Below are the code and all the weights of a small trained network. Each question names an input and a target symbol and asks about switching units off, where a switched-off unit gives its printed mean instead of its output.

import numpy as np


def w(rows, s, z=0):
    codes = np.array(rows[::2]) - 128.0
    scale = np.full(codes.shape[1], s)
    scale[-1] = z or s
    return codes * scale


def norm(h):
    return h / np.sqrt((h * h).mean(-1, keepdims=True) + 1e-5)


def f(y):
    return y / 2 * (1 + np.tanh(0.7978845608 * (y + 0.044715 * y**3)))


def softmax(a):
    e = np.exp(a - a.max(-1, keepdims=True))
    return e / e.sum(-1, keepdims=True)


def log_softmax(a):
    a = a - a.max(-1, keepdims=True)
    return a - np.log(np.exp(a).sum(-1, keepdims=True))


def net(x, mask):
    ids = ['αγδθξσφψω'.index(c) for c in x.split()]
    T = len(ids)
    res = E[ids] + P[:T]
    u = 0
    for l in range(2):
        r = norm(res)
        for j in range(3):
            rows = slice(2 * j, 2 * j + 2)
            q, k, v = (r @ M[l][rows].T for M in (Q, K, V))
            z = softmax(np.where(np.tri(T) > 0, q @ k.T / 2**0.5, -1e9)) @ v
            o = O[l][rows]
            res = res + np.where(mask[u + j], z, o[:, -1]) @ o[:, :-1]
        u += 3
        y = f(norm(res) @ A[l][:, :-1].T + A[l][:, -1])
        res = res + np.where(mask[u : u + 16], y, B[l][:, -1]) @ B[l][:, :-1]
        u += 16
    return log_softmax(norm(res)[-1] @ U[:, :-1].T + U[:, -1])


Q, K, V, O, A, B = {}, {}, {}, {}, {}, {}
E = w([
[174,228,198],'α',
[120,167,100],'γ',
[169,118,159],'δ',
[20,91,191],'θ',
[137,96,101],'ξ',
[162,80,89],'σ',
[126,120,156],'φ',
[69,2,88],'ψ',
[98,132,28],'ω',
],0.019)
P = w([
[187,221,127],'0',
[196,50,163],'1',
[217,56,180],'2',
[221,50,175],'3',
[178,3,214],'4',
[186,27,227],'5',
],0.0022)
Q[0] = w([
[243,45,47],'L0H1',
[88,24,160],'L0H1',
[51,243,160],'L0H2',
[106,2,117],'L0H2',
[112,150,70],'L0H3',
[178,193,170],'L0H3',
],0.0089)
K[0] = w([
[110,100,46],'L0H1',
[2,99,104],'L0H1',
[176,237,36],'L0H2',
[139,13,155],'L0H2',
[84,66,91],'L0H3',
[197,130,123],'L0H3',
],0.0098)
V[0] = w([
[118,116,166],'L0H1',
[251,122,136],'L0H1',
[110,254,73],'L0H2',
[168,101,190],'L0H2',
[106,210,127],'L0H3',
[218,151,121],'L0H3',
],0.0066)
O[0] = w([
[136,49,145,119],'L0H1',
[195,215,147,105],'L0H1',
[233,4,210,2],'L0H2',
[78,132,76,122],'L0H2',
[171,174,110,41],'L0H3',
[175,112,102,103],'L0H3',
],0.0032,0.0044)
A[0] = w([
[84,137,74,97],'L0N1',
[43,206,151,159],'L0N2',
[41,2,127,16],'L0N3',
[36,216,151,158],'L0N4',
[43,186,143,238],'L0N5',
[95,83,76,83],'L0N6',
[165,149,113,112],'L0N7',
[185,106,88,127],'L0N8',
[171,45,88,70],'L0N9',
[142,49,118,84],'L0N10',
[46,209,141,121],'L0N11',
[41,155,150,124],'L0N12',
[156,147,127,3],'L0N13',
[130,77,91,115],'L0N14',
[83,146,139,109],'L0N15',
[141,73,103,96],'L0N16',
],0.0085,0.0032)
B[0] = w([
[164,139,81,157],'L0N1',
[146,217,125,129],'L0N2',
[132,58,177,254],'L0N3',
[164,255,136,130],'L0N4',
[131,178,121,153],'L0N5',
[206,158,135,197],'L0N6',
[82,125,176,127],'L0N7',
[90,145,166,168],'L0N8',
[95,161,175,196],'L0N9',
[88,168,141,178],'L0N10',
[149,209,77,122],'L0N11',
[116,179,172,139],'L0N12',
[114,98,131,106],'L0N13',
[176,151,200,188],'L0N14',
[123,160,128,122],'L0N15',
[107,174,187,171],'L0N16',
],0.0072,0.0058)
Q[1] = w([
[158,149,243],'L1H1',
[142,214,70],'L1H1',
[12,85,118],'L1H2',
[79,132,146],'L1H2',
[254,194,149],'L1H3',
[148,89,189],'L1H3',
],0.0081)
K[1] = w([
[144,229,108],'L1H1',
[86,154,167],'L1H1',
[91,1,135],'L1H2',
[87,125,169],'L1H2',
[110,206,152],'L1H3',
[133,171,88],'L1H3',
],0.0094)
V[1] = w([
[21,108,146],'L1H1',
[108,58,95],'L1H1',
[166,124,219],'L1H2',
[191,191,127],'L1H2',
[149,101,19],'L1H3',
[100,255,178],'L1H3',
],0.0073)
O[1] = w([
[29,70,169,122],'L1H1',
[90,61,66,167],'L1H1',
[254,99,134,212],'L1H2',
[154,213,193,42],'L1H2',
[156,224,49,84],'L1H3',
[71,203,224,2],'L1H3',
],0.0054,0.0033)
A[1] = w([
[111,165,133,3],'L1N1',
[151,185,29,41],'L1N2',
[51,113,190,139],'L1N3',
[56,103,209,157],'L1N4',
[68,160,200,215],'L1N5',
[97,110,198,109],'L1N6',
[115,116,61,100],'L1N7',
[179,31,159,212],'L1N8',
[167,141,126,11],'L1N9',
[202,152,139,119],'L1N10',
[82,145,142,59],'L1N11',
[136,122,19,82],'L1N12',
[82,70,131,102],'L1N13',
[165,94,42,83],'L1N14',
[176,125,2,142],'L1N15',
[239,247,196,164],'L1N16',
],0.0081,0.0043)
B[1] = w([
[125,125,114,108],'L1N1',
[65,153,64,127],'L1N2',
[66,138,197,148],'L1N3',
[54,159,199,162],'L1N4',
[57,254,174,151],'L1N5',
[100,156,201,138],'L1N6',
[104,201,232,134],'L1N7',
[104,50,149,254],'L1N8',
[170,50,139,112],'L1N9',
[155,59,76,145],'L1N10',
[129,147,177,112],'L1N11',
[79,230,89,139],'L1N12',
[93,69,193,158],'L1N13',
[94,191,73,148],'L1N14',
[46,196,52,163],'L1N15',
[160,42,76,196],'L1N16',
],0.0063,0.0076)
U = w([
[223,175,200,118],'α',
[159,117,71,91],'γ',
[168,108,119,48],'δ',
[27,182,216,142],'θ',
[167,93,203,39],'ξ',
[186,98,89,167],'σ',
[153,196,162,210],'φ',
[4,17,104,91],'ψ',
[72,169,32,253],'ω',
],0.014,0.0047)

Each question gives the input, a string of symbols that net reads in full, and the target symbol t.
The units are the heads (2 rows each of Q, K, V and O) and the neurons (one row each of A and B). Each row of codes is followed by its name. A weight is (code - 128) times the scale printed after its matrix; where a second scale follows, it is the last column's (O, A, B and U).
mask holds one flag per unit, layer by layer, with each layer's heads first. A switched-off unit (its flag False) gives its mean, the last column of its rows in O or B, instead of its output. The means were averaged over made-up inputs and are rounded, as every weight is.
A unit's drop is (log p(t) with every unit on - log p(t) with that unit switched off) / (log p(t) with every unit on - log p(t) with every unit switched off).
The circuit of an input: a set's keep is (log p(t) with only the set's units on - log p(t) with every unit switched off) / (log p(t) with every unit on - log p(t) with every unit switched off). Starting from the 12 units with the biggest drops (on a tie, the unit counted first), units are removed one at a time, each time the one whose removal leaves the highest keep (on an exact tie, the one counted first), for as long as the keep stays at least 0.8.
units of the circuit, in order: the units of the circuit, biggest drop first
most important unit: the unit with the biggest drop
k most important neurons: the k neurons with the biggest drops, biggest first
k most important neurons of layer l: the k neurons of layer l with the biggest drops, biggest first
which heads matter: for each layer, one digit per head in row order, 1 if its drop is at least 0.15 and else 0, layers parted by /
drop when u is switched off: that unit's drop, to one decimal
input ψ ψ ψ σ θ φ, target θ: most important unit -> L0H2
input ξ σ ξ ψ φ, target φ: 2 most important neurons of layer 1 -> L1N5; L1N8
input ω γ ξ, target ω: which heads matter -> 010 / 001
input ξ θ θ ψ δ, target θ: 2 most important neurons of layer 0 -> L0N8; L0N3
input δ σ α φ, target α: units of the circuit, in order -> L1H2; L1H1
input α σ σ ξ, target α: units of the circuit, in order -> L0H1; L1H2
input σ σ ξ, target σ: units of the circuit, in order -> L0H1; L1H1
input σ θ ω ψ φ, target θ: units of the circuit, in order -> L0H2; L1N5
input ω φ σ ξ, target ω: which heads matter -> 010 / 000
input ω α σ δ σ ξ, target σ: 2 most important neurons -> L0N14; L0N6
input σ ψ γ, target σ: 2 most important neurons -> L0N3; L0N8
input σ ψ δ, target σ: which heads matter -> 100 / 100
input σ ψ ω γ, target σ: 3 most important neurons -> L0N8; L0N3; L0N7
input ω ψ σ σ, target ω: most important neuron -> L0N3
input ω σ σ, target ω: 3 most important neurons of layer 0 -> L0N12; L0N4; L0N3
input σ ξ δ, target σ: 2 most important neurons -> L0N3; L0N12
input θ ξ σ, target θ: drop when L0N9 is switched off -> 0.2
input θ ω ξ, target θ: drop when L1H3 is switched off -> 0.3
input θ ξ ξ, target θ: drop when L0N9 is switched off -> 0.1
input ψ ξ δ, target ψ: most important unit -> L0N6
